Below is a small trained network, with its code and all its weights. Each question gives an input and a class and asks what happens when units are switched off, that is, made to give their printed mean instead of their output.

import numpy as np


def w(rows, s, z=0):
    codes = np.array(rows[::2]) - 128.0
    scale = np.full(codes.shape[1], s)
    scale[-1] = z or s
    return codes * scale


def f(y):
    return y / 2 * (1 + np.tanh(0.7978845608 * (y + 0.044715 * y**3)))


def log_softmax(a):
    a = a - a.max(-1, keepdims=True)
    return a - np.log(np.exp(a).sum(-1, keepdims=True))


def net(x, mask):
    res = np.array(x, float).reshape(1, 7) / 4 @ E
    y = f(res @ A[0][:, :-1].T + A[0][:, -1])
    res = res + np.where(mask, y, B[0][:, -1]) @ B[0][:, :-1]
    return log_softmax(res[-1] @ U[:, :-1].T + U[:, -1])


A, B = {}, {}
E = w([
[97,2,113,118,217],'x0',
[117,113,160,63,171],'x1',
[67,65,163,163,51],'x2',
[185,161,176,79,161],'x3',
[180,75,111,99,158],'x4',
[126,69,105,87,26],'x5',
[87,120,188,51,74],'x6',
],0.0078)
A[0] = w([
[104,184,168,58,56,187],'neuron 0',
[133,122,120,115,135,69],'neuron 1',
[62,12,137,80,75,155],'neuron 2',
[161,129,24,180,218,254],'neuron 3',
[52,232,174,157,201,104],'neuron 4',
[151,140,208,26,215,144],'neuron 5',
[159,137,147,52,211,124],'neuron 6',
[146,116,76,164,173,155],'neuron 7',
[220,185,2,112,150,206],'neuron 8',
[139,197,205,104,45,186],'neuron 9',
],0.0081,0.0039)
B[0] = w([
[179,131,85,203,157,210],'neuron 0',
[115,126,128,111,133,117],'neuron 1',
[60,7,140,130,53,228],'neuron 2',
[152,50,88,159,104,254],'neuron 3',
[75,95,160,154,64,188],'neuron 4',
[143,166,228,78,134,204],'neuron 5',
[136,119,162,96,119,184],'neuron 6',
[141,108,104,147,127,174],'neuron 7',
[150,36,104,128,92,228],'neuron 8',
[175,163,104,195,167,222],'neuron 9',
],0.011,0.0076)
U = w([
[40,80,181,109,82,152],'0',
[163,105,2,180,153,198],'1',
[82,180,74,53,187,2],'2',
[150,226,183,163,165,129],'3',
[171,125,201,4,171,90],'4',
],0.0095,0.0046)

Each question gives the input, the list of numbers given to net, and the class t.
The units are the neurons (one row each of A and B). Each row of codes is followed by its name. A weight is (code - 128) times the scale printed after its matrix; where a second scale follows, it is the last column's (A, B and U).
mask holds one flag per neuron, in row order. A switched-off neuron (its flag False) gives its mean, the last column of its row in B, instead of its output. The means were averaged over made-up inputs and are rounded, as every weight is.
A unit's drop is (log p(t) with every unit on - log p(t) with that unit switched off) / (log p(t) with every unit on - log p(t) with every unit switched off).
The circuit of an input: a set's keep is (log p(t) with only the set's units on - log p(t) with every unit switched off) / (log p(t) with every unit on - log p(t) with every unit switched off). Starting from all 10 units, units are removed one at a time, each time the one whose removal leaves the highest keep (on an exact tie, the one counted first), for as long as the keep stays at least 0.8.
units of the circuit, in order: the units of the circuit, biggest drop first
most important unit: the unit with the biggest drop
top k neurons: the k neurons with the biggest drops, biggest first
drop of u: that unit's drop, to one decimal
input [1,-8,-2,3,5,-7,8], class 3: top 3 neurons => (neuron 2; neuron 8; neuron 3)
input [-4,3,-1,-2,-4,6,8], class 1: units of the circuit, in order => (neuron 0)
input [0,-5,3,3,-4,3,5], class 1: units of the circuit, in order => (neuron 0; neuron 9)
input [-6,0,-2,4,6,-5,7], class 3: top 3 neurons => (neuron 9; neuron 0; neuron 2)
input [-7,6,6,5,7,6,4], class 3: top 4 neurons => (neuron 9; neuron 3; neuron 8; neuron 0)
input [-7,0,-2,5,6,-2,8], class 3: top 2 neurons => (neuron 9; neuron 0)
input [1,4,-1,2,-3,-6,0], class 4: top 2 neurons => (neuron 2; neuron 5)
input [-5,8,-4,-7,2,-5,4], class 3: units of the circuit, in order => (neuron 2; neuron 3)
input [2,-7,1,4,6,-2,6], class 4: top 2 neurons => (neuron 4; neuron 3)
input [-6,8,3,-8,-5,1,-2], class 1: top 2 neurons => (neuron 5; neuron 0)
input [4,1,-7,6,2,2,-5], class 4: top 2 neurons => (neuron 5; neuron 6)
input [-1,3,-8,1,-7,-3,-5], class 0: top 3 neurons => (neuron 4; neuron 0; neuron 9)
input [-1,1,6,4,-1,-5,8], class 3: top 2 neurons => (neuron 9; neuron 0)
input [-5,4,-4,-3,-8,2,5], class 1: most important unit => neuron 0
input [-8,1,-1,1,-4,6,4], class 1: top 2 neurons => (neuron 0; neuron 5)
input [-2,-2,-6,-3,3,-4,6], class 3: top 3 neurons => (neuron 2; neuron 3; neuron 5)
input [0,-5,4,4,-8,4,8], class 1: top 2 neurons => (neuron 0; neuron 9)
input [4,6,-5,1,6,-8,-7], class 4: top 4 neurons => (neuron 5; neuron 6; neuron 0; neuron 9)
input [-1,-3,1,-5,-2,1,7], class 1: drop of neuron 5 => 0.4
input [8,-6,6,-4,4,5,-3], class 0: most important unit => neuron 2
input [-6,4,-1,-8,4,8,2], class 1: drop of neuron 2 => -0.1
input [-3,6,2,8,-6,6,-4], class 3: drop of neuron 3 => 0.2
input [6,4,-2,4,5,-3,-3], class 4: drop of neuron 0 => 0.0
